Below are the code and all the weights of a small trained network. Each question names an input and a target symbol and asks about switching units off, where a switched-off unit gives its printed mean instead of its output.

import numpy as np


def w(rows, s, z=0):
    codes = np.array(rows[::2]) - 128.0
    scale = np.full(codes.shape[1], s)
    scale[-1] = z or s
    return codes * scale


def f(y):
    return np.maximum(y, 0)


def softmax(a):
    e = np.exp(a - a.max(-1, keepdims=True))
    return e / e.sum(-1, keepdims=True)


def log_softmax(a):
    a = a - a.max(-1, keepdims=True)
    return a - np.log(np.exp(a).sum(-1, keepdims=True))


def net(x, mask):
    ids = ['ΓΔΛΦΨΩαεζξπ'.index(c) for c in x.split()]
    T = len(ids)
    res = E[ids] + P[:T]
    u = 0
    for l in range(2):
        r = res
        for j in range(3):
            rows = slice(2 * j, 2 * j + 2)
            q, k, v = (r @ M[l][rows].T for M in (Q, K, V))
            z = softmax(np.where(np.tri(T) > 0, q @ k.T / 2**0.5, -1e9)) @ v
            o = O[l][rows]
            res = res + np.where(mask[u + j], z, o[:, -1]) @ o[:, :-1]
        u += 3
        y = f(res @ A[l][:, :-1].T + A[l][:, -1])
        res = res + np.where(mask[u : u + 8], y, B[l][:, -1]) @ B[l][:, :-1]
        u += 8
    return log_softmax(res[-1] @ U[:, :-1].T + U[:, -1])


Q, K, V, O, A, B = {}, {}, {}, {}, {}, {}
E = w([
[172,158,119,134,179,92,180],'Γ',
[60,135,174,147,135,103,193],'Δ',
[42,170,177,227,110,99,24],'Λ',
[131,97,159,156,118,76,217],'Φ',
[129,175,104,125,131,109,112],'Ψ',
[133,139,170,83,70,125,145],'Ω',
[144,69,151,40,239,185,238],'α',
[225,47,182,118,110,108,154],'ε',
[158,132,190,126,36,27,81],'ζ',
[127,72,125,56,49,11,105],'ξ',
[58,3,154,125,133,20,33],'π',
],0.018)
P = w([
[188,147,2,137,92,83,134],'0',
[174,134,32,137,88,105,130],'1',
[152,129,57,131,85,106,127],'2',
[165,136,94,131,105,98,162],'3',
[173,139,118,133,125,90,186],'4',
[124,125,119,116,107,83,152],'5',
[92,109,122,108,97,62,124],'6',
[103,114,158,103,115,64,144],'7',
[49,103,150,90,113,44,96],'8',
[51,100,176,95,117,43,109],'9',
[91,132,191,88,162,44,129],'10',
],0.0089)
Q[0] = w([
[113,216,218,18,30,121,54],'0.h0',
[252,171,114,127,160,19,115],'0.h0',
[91,226,151,68,141,158,191],'0.h1',
[106,207,121,65,179,1,146],'0.h1',
[159,125,137,47,142,167,114],'0.h2',
[115,175,126,133,67,205,71],'0.h2',
],0.0062)
K[0] = w([
[89,141,137,79,149,35,97],'0.h0',
[159,117,117,33,116,65,66],'0.h0',
[164,140,134,140,111,113,155],'0.h1',
[61,125,251,84,111,139,161],'0.h1',
[110,170,122,182,148,189,161],'0.h2',
[105,146,73,147,137,99,156],'0.h2',
],0.011)
V[0] = w([
[66,103,132,177,147,117,152],'0.h0',
[127,80,153,94,101,54,123],'0.h0',
[255,77,155,182,177,127,72],'0.h1',
[101,129,15,115,102,90,114],'0.h1',
[129,107,227,130,203,91,101],'0.h2',
[112,100,80,147,170,28,227],'0.h2',
],0.0075)
O[0] = w([
[138,101,125,215,197,77,163,135],'0.h0',
[156,40,146,139,65,76,183,254],'0.h0',
[254,88,132,192,162,151,90,82],'0.h1',
[176,158,51,133,161,142,149,160],'0.h1',
[113,116,215,64,52,187,119,137],'0.h2',
[151,113,95,155,126,74,194,240],'0.h2',
],0.0075,0.008)
A[0] = w([
[82,184,91,98,89,175,209,163],'0.n0',
[176,201,210,125,112,88,141,179],'0.n1',
[87,161,102,116,175,161,195,96],'0.n2',
[96,170,90,174,2,113,208,5],'0.n3',
[124,73,89,48,175,124,127,47],'0.n4',
[116,121,93,167,124,84,164,197],'0.n5',
[126,110,91,45,105,112,154,236],'0.n6',
[126,76,90,78,58,141,193,231],'0.n7',
],0.0081,0.0013)
B[0] = w([
[96,57,106,125,146,201,103,169],'0.n0',
[36,86,66,106,76,114,41,176],'0.n1',
[207,94,106,87,151,145,68,156],'0.n2',
[106,60,109,110,184,142,107,250],'0.n3',
[159,138,254,119,155,76,127,151],'0.n4',
[152,52,82,77,132,118,139,221],'0.n5',
[132,72,85,140,133,180,174,207],'0.n6',
[224,113,174,122,86,170,105,246],'0.n7',
],0.0089,0.013)
Q[1] = w([
[105,161,114,147,110,226,122],'1.h0',
[133,26,111,173,155,138,66],'1.h0',
[80,144,167,173,178,114,181],'1.h1',
[123,155,134,145,109,116,110],'1.h1',
[130,113,128,84,64,73,115],'1.h2',
[170,2,48,25,39,52,149],'1.h2',
],0.0064)
K[1] = w([
[194,125,86,80,165,98,104],'1.h0',
[78,58,224,3,128,61,88],'1.h0',
[194,161,2,146,42,142,133],'1.h1',
[176,192,69,208,169,184,114],'1.h1',
[49,114,164,134,143,109,148],'1.h2',
[68,77,246,159,227,127,107],'1.h2',
],0.007)
V[1] = w([
[88,106,86,185,91,193,134],'1.h0',
[111,107,88,102,21,48,1],'1.h0',
[162,155,140,188,108,110,200],'1.h1',
[163,137,51,116,8,197,168],'1.h1',
[28,182,138,119,108,103,149],'1.h2',
[85,119,115,192,102,66,78],'1.h2',
],0.0078)
O[1] = w([
[17,190,104,135,2,205,167,118],'1.h0',
[155,143,124,147,160,156,80,251],'1.h0',
[192,141,115,147,108,73,193,93],'1.h1',
[185,158,64,105,30,114,93,165],'1.h1',
[194,91,86,99,71,121,107,25],'1.h2',
[153,113,65,250,117,143,166,111],'1.h2',
],0.0093,0.019)
A[1] = w([
[74,165,104,210,143,62,114,87],'1.n0',
[154,47,55,113,111,145,132,216],'1.n1',
[138,108,21,150,78,153,123,167],'1.n2',
[75,100,20,121,179,85,77,83],'1.n3',
[134,118,154,133,172,213,180,160],'1.n4',
[102,93,149,86,125,191,124,177],'1.n5',
[163,255,69,77,105,92,121,253],'1.n6',
[164,150,213,162,130,110,161,212],'1.n7',
],0.0092,0.0054)
B[1] = w([
[126,95,213,59,136,147,151,140],'1.n0',
[78,173,145,173,137,182,174,253],'1.n1',
[128,190,200,101,200,175,131,188],'1.n2',
[182,109,90,113,154,185,212,199],'1.n3',
[67,41,110,174,135,88,85,165],'1.n4',
[148,187,57,100,76,77,110,204],'1.n5',
[100,243,86,124,197,93,163,139],'1.n6',
[101,184,100,184,2,97,67,151],'1.n7',
],0.0081,0.023)
U = w([
[165,165,79,151,119,99,160,95],'Γ',
[140,97,11,121,24,187,141,156],'Δ',
[44,189,251,192,125,190,159,107],'Λ',
[97,148,168,161,80,117,254,116],'Φ',
[63,200,104,178,123,133,156,140],'Ψ',
[31,224,142,166,42,187,145,126],'Ω',
[91,155,149,110,117,99,138,149],'α',
[89,220,156,195,20,105,187,245],'ε',
[124,164,76,174,137,202,13,98],'ζ',
[232,103,143,76,112,187,152,77],'ξ',
[132,78,91,218,165,104,101,123],'π',
],0.0063,0.012)

Each question gives the input, a string of symbols that net reads in full, and the target symbol t.
The units are the heads (2 rows each of Q, K, V and O) and the neurons (one row each of A and B). Each row of codes is followed by its name. A weight is (code - 128) times the scale printed after its matrix; where a second scale follows, it is the last column's (O, A, B and U).
mask holds one flag per unit, layer by layer, with each layer's heads first. A switched-off unit (its flag False) gives its mean, the last column of its rows in O or B, instead of its output. The means were averaged over made-up inputs and are rounded, as every weight is.
A unit's drop is (log p(t) with every unit on - log p(t) with that unit switched off) / (log p(t) with every unit on - log p(t) with every unit switched off).
The circuit of an input: a set's keep is (log p(t) with only the set's units on - log p(t) with every unit switched off) / (log p(t) with every unit on - log p(t) with every unit switched off). Starting from the 12 units with the biggest drops (on a tie, the unit counted first), units are removed one at a time, each time the one whose removal leaves the highest keep (on an exact tie, the one counted first), for as long as the keep stays at least 0.8.
circuit, biggest first: the units of the circuit, biggest drop first
k most important neurons: the k neurons with the biggest drops, biggest first
heads that matter: for each layer, one digit per head in row order, 1 if its drop is at least 0.15 and else 0, layers parted by /
input Δ ζ ε Λ Δ Φ α Ω α ζ, target α: circuit, biggest first : (1.h2 1.n1)
input ξ Ψ Ω Γ Φ Φ Ω, target Ω: heads that matter : 110 / 110
input ε ξ Λ α Ω, target α: 2 most important neurons : (0.n4 1.n1)
input ε ζ Λ, target Λ: circuit, biggest first : (1.n0 1.h2 1.n5 1.n2)
input ε Ψ π α ζ Λ ε, target Λ: 2 most important neurons : (0.n3 0.n7)
input Δ Φ Ω α Δ α Δ Ψ, target α: circuit, biggest first : (0.n4 1.h2)
input Δ Γ ζ Ψ Ψ, target ζ: circuit, biggest first : (1.h0 0.n1)
input Δ ζ α ε, target α: circuit, biggest first : (1.h2 1.n3)
input ζ Φ ξ π Λ ε, target π: circuit, biggest first : (1.h1 1.n4)
input α Λ α Δ Δ ξ Γ Δ Ω Ω, target Δ: most important neuron : (0.n3)
input α Ψ ξ Φ, target ξ: heads that matter : 101 / 110
input Λ π Δ α Φ Γ ξ, target α: 2 most important neurons : (0.n4 1.n3)
input ζ Φ ε Λ ε, target ε: circuit, biggest first : (0.n3 1.n7 0.n0 1.n3)
input α Δ π ε, target π: circuit, biggest first : (1.h1 1.n4 1.h2)
input Φ Δ π Δ, target Δ: heads that matter : 011 / 000
input Λ Λ Ψ π α, target π: circuit, biggest first : (1.n4)
input Λ Δ α Ψ π Φ ε Ψ ξ, target π: heads that matter : 100 / 111
input Δ Λ Φ Φ Δ ε ξ, target ξ: heads that matter : 100 / 100
input Λ ζ Ω, target ζ: circuit, biggest first : (1.h0 0.n1 0.h2)
input Ψ ξ Φ Φ ξ, target ξ: heads that matter : 100 / 110
input Γ Ψ ξ ζ ξ ε, target ε: circuit, biggest first : (1.n7 1.n3 0.n0 0.n3)
